Below are the code and all the weights of a small trained network. Each question names an input and a class and asks about switching units off, where a switched-off unit gives its printed mean instead of its output.

import numpy as np


def w(rows, s, z=0):
    codes = np.array(rows[::2]) - 128.0
    scale = np.full(codes.shape[1], s)
    scale[-1] = z or s
    return codes * scale


def norm(h):
    return h / np.sqrt((h * h).mean(-1, keepdims=True) + 1e-5)


def f(y):
    return np.maximum(y, 0)


def log_softmax(a):
    a = a - a.max(-1, keepdims=True)
    return a - np.log(np.exp(a).sum(-1, keepdims=True))


def net(x, mask):
    res = np.array(x, float).reshape(1, 8) / 4 @ E
    u = 0
    for l in range(2):
        y = f(norm(res) @ A[l][:, :-1].T + A[l][:, -1])
        res = res + np.where(mask[u : u + 13], y, B[l][:, -1]) @ B[l][:, :-1]
        u += 13
    return log_softmax(norm(res)[-1] @ U[:, :-1].T + U[:, -1])


A, B = {}, {}
E = w([
[127,107,202,35,154,182,112,96,230,143,77,73],'x0',
[131,129,134,132,128,153,113,136,112,124,135,121],'x1',
[134,138,128,122,132,114,137,135,136,133,122,140],'x2',
[56,218,22,95,169,193,141,72,121,136,94,128],'x3',
[112,120,136,134,127,131,125,124,118,123,124,126],'x4',
[154,121,136,190,132,143,28,2,187,165,92,244],'x5',
[79,97,128,140,128,104,140,89,144,97,136,117],'x6',
[92,121,155,129,153,133,134,142,117,125,133,157],'x7',
],0.0088)
A[0] = w([
[134,119,132,104,157,161,110,129,59,198,99,104,86],'L0N1',
[104,147,57,145,130,61,211,217,24,133,206,57,236],'L0N2',
[168,125,106,242,125,113,89,42,84,173,128,231,139],'L0N3',
[160,113,128,136,108,155,99,67,145,137,141,204,144],'L0N4',
[179,140,121,105,144,148,100,141,49,155,85,145,145],'L0N5',
[76,211,32,106,182,181,102,42,110,142,98,164,72],'L0N6',
[167,64,198,129,74,97,136,139,122,134,162,145,217],'L0N7',
[63,230,60,45,237,199,153,78,136,141,98,53,21],'L0N8',
[116,115,187,14,154,162,199,153,162,121,119,19,130],'L0N9',
[77,231,63,112,145,207,181,78,122,129,107,135,143],'L0N10',
[77,254,45,136,144,162,154,77,100,162,189,156,122],'L0N11',
[176,49,181,17,209,175,96,72,184,116,33,110,34],'L0N12',
[138,91,128,146,128,157,28,95,209,157,73,203,2],'L0N13',
],0.0066,0.0043)
B[0] = w([
[117,95,154,123,110,76,83,95,188,92,93,138,135],'L0N1',
[95,232,213,196,89,171,116,75,195,193,147,112,248],'L0N2',
[157,26,68,69,140,58,81,206,120,90,132,125,220],'L0N3',
[104,160,96,172,112,109,121,90,55,102,214,140,181],'L0N4',
[80,92,116,138,141,79,151,42,189,89,138,98,148],'L0N5',
[165,158,133,170,191,202,185,140,139,39,51,125,199],'L0N6',
[216,119,170,133,230,104,124,144,148,147,133,125,194],'L0N7',
[91,84,105,66,98,39,27,176,137,248,231,159,200],'L0N8',
[217,32,92,59,140,130,97,131,110,84,24,146,206],'L0N9',
[58,113,19,118,73,104,81,88,53,158,123,213,199],'L0N10',
[121,86,166,158,144,176,204,83,129,42,27,161,196],'L0N11',
[90,254,220,173,94,169,194,172,99,180,159,48,191],'L0N12',
[65,194,158,207,42,83,210,129,131,163,154,95,182],'L0N13',
],0.0066,0.012)
A[1] = w([
[115,135,183,122,113,119,141,105,116,80,166,116,107],'L1N1',
[186,79,129,131,166,90,118,152,114,110,201,119,82],'L1N2',
[90,143,129,122,118,146,136,131,95,118,107,168,129],'L1N3',
[146,86,135,40,159,156,137,137,131,97,57,98,114],'L1N4',
[145,56,112,55,139,136,144,148,111,138,89,109,70],'L1N5',
[69,159,112,112,77,144,168,134,149,156,100,107,82],'L1N6',
[92,132,148,160,133,168,131,81,171,158,105,142,90],'L1N7',
[76,94,70,35,159,176,74,145,109,137,155,128,84],'L1N8',
[142,73,168,162,134,75,104,146,136,123,178,129,137],'L1N9',
[124,184,165,183,120,161,172,120,139,118,87,118,169],'L1N10',
[100,149,131,148,120,112,108,74,147,152,109,157,118],'L1N11',
[164,113,248,191,130,136,134,147,192,172,180,71,141],'L1N12',
[73,189,107,131,119,149,116,102,115,138,151,118,2],'L1N13',
],0.011,0.0046)
B[1] = w([
[189,156,115,127,186,86,99,118,127,149,107,103,150],'L1N1',
[23,78,146,19,75,197,72,191,169,160,41,108,176],'L1N2',
[187,149,137,137,96,157,161,89,168,119,108,66,164],'L1N3',
[142,74,74,169,170,171,104,187,163,91,86,169,171],'L1N4',
[166,1,100,178,190,139,137,155,179,128,88,196,161],'L1N5',
[105,130,113,3,97,174,22,198,99,192,146,100,177],'L1N6',
[125,201,217,118,43,159,124,195,113,139,145,102,166],'L1N7',
[140,92,132,150,110,23,137,122,113,179,252,95,166],'L1N8',
[137,148,90,52,114,145,112,133,135,224,170,112,193],'L1N9',
[122,75,114,42,145,89,76,142,145,186,140,141,193],'L1N10',
[171,140,164,99,127,199,173,166,119,131,147,92,175],'L1N11',
[124,165,119,225,188,75,196,40,92,39,170,140,250],'L1N12',
[133,163,166,39,54,199,120,166,136,78,43,139,164],'L1N13',
],0.0079,0.015)
U = w([
[154,224,219,178,181,46,174,64,106,120,208,68,192],'0',
[133,8,67,59,129,64,42,178,139,207,159,142,207],'1',
[84,228,148,47,33,241,118,152,97,164,91,98,119],'2',
[124,105,32,190,123,146,155,48,75,9,54,202,31],'3',
[206,51,144,177,252,160,174,156,177,52,37,109,3],'4',
],0.012,0.0016)

Each question gives the input, the list of numbers given to net, and the class t.
The units are the neurons (one row each of A and B). Each row of codes is followed by its name. A weight is (code - 128) times the scale printed after its matrix; where a second scale follows, it is the last column's (A, B and U).
mask holds one flag per neuron, layer by layer. A switched-off neuron (its flag False) gives its mean, the last column of its row in B, instead of its output. The means were averaged over made-up inputs and are rounded, as every weight is.
A unit's drop is (log p(t) with every unit on - log p(t) with that unit switched off) / (log p(t) with every unit on - log p(t) with every unit switched off).
The circuit of an input: a set's keep is (log p(t) with only the set's units on - log p(t) with every unit switched off) / (log p(t) with every unit on - log p(t) with every unit switched off). Starting from the 12 units with the biggest drops (on a tie, the unit counted first), units are removed one at a time, each time the one whose removal leaves the highest keep (on an exact tie, the one counted first), for as long as the keep stays at least 0.8.
circuit, biggest first: the units of the circuit, biggest drop first
top k neurons: the k neurons with the biggest drops, biggest first
k most important neurons of layer l: the k neurons of layer l with the biggest drops, biggest first
drop when u is switched off: that unit's drop, to one decimal
input [-7,-5,8,-6,-1,-2,-3,-6], class 0: circuit, biggest first -> L0N2
input [0,3,-4,2,-3,5,-5,-3], class 3: 2 most important neurons of layer 0 -> L0N2, L0N3
input [3,5,0,0,5,0,3,2], class 4: top 2 neurons -> L0N9, L0N2
input [0,-8,2,1,8,5,3,7], class 3: top 4 neurons -> L0N2, L0N3, L1N6, L0N8
input [1,8,4,6,0,-8,4,6], class 1: 4 most important neurons of layer 0 -> L0N9, L0N8, L0N12, L0N13
input [-1,6,-3,8,-3,3,-7,-8], class 3: top 3 neurons -> L0N2, L0N6, L0N11
input [-4,0,-7,7,-8,1,-3,5], class 3: top 2 neurons -> L0N12, L0N11
input [4,-2,6,0,-2,-8,-7,3], class 4: top 2 neurons -> L0N9, L0N10
input [1,-5,-5,6,-8,-3,-5,2], class 1: 3 most important neurons of layer 0 -> L0N8, L0N9, L0N12
input [1,-8,6,-3,7,-4,-4,-1], class 4: 2 most important neurons of layer 0 -> L0N9, L0N12
input [8,6,-4,0,-5,6,-6,5], class 0: top 2 neurons -> L1N12, L0N10
input [3,5,-5,-7,5,0,5,1], class 4: top 2 neurons -> L0N2, L0N13
input [5,-5,6,0,7,-6,5,-4], class 4: 2 most important neurons of layer 0 -> L0N9, L0N10
input [4,1,6,3,5,-1,-5,5], class 1: circuit, biggest first -> L0N8
input [1,7,-8,0,0,3,-3,4], class 0: top 2 neurons -> L0N13, L0N10
input [5,-3,3,2,-7,-1,-7,2], class 1: drop when L0N8 is switched off -> 0.1
input [3,2,-3,7,-5,-4,7,-1], class 1: drop when L0N8 is switched off -> 0.3
input [3,-3,-6,-2,1,-7,5,-5], class 4: drop when L0N9 is switched off -> 1.9
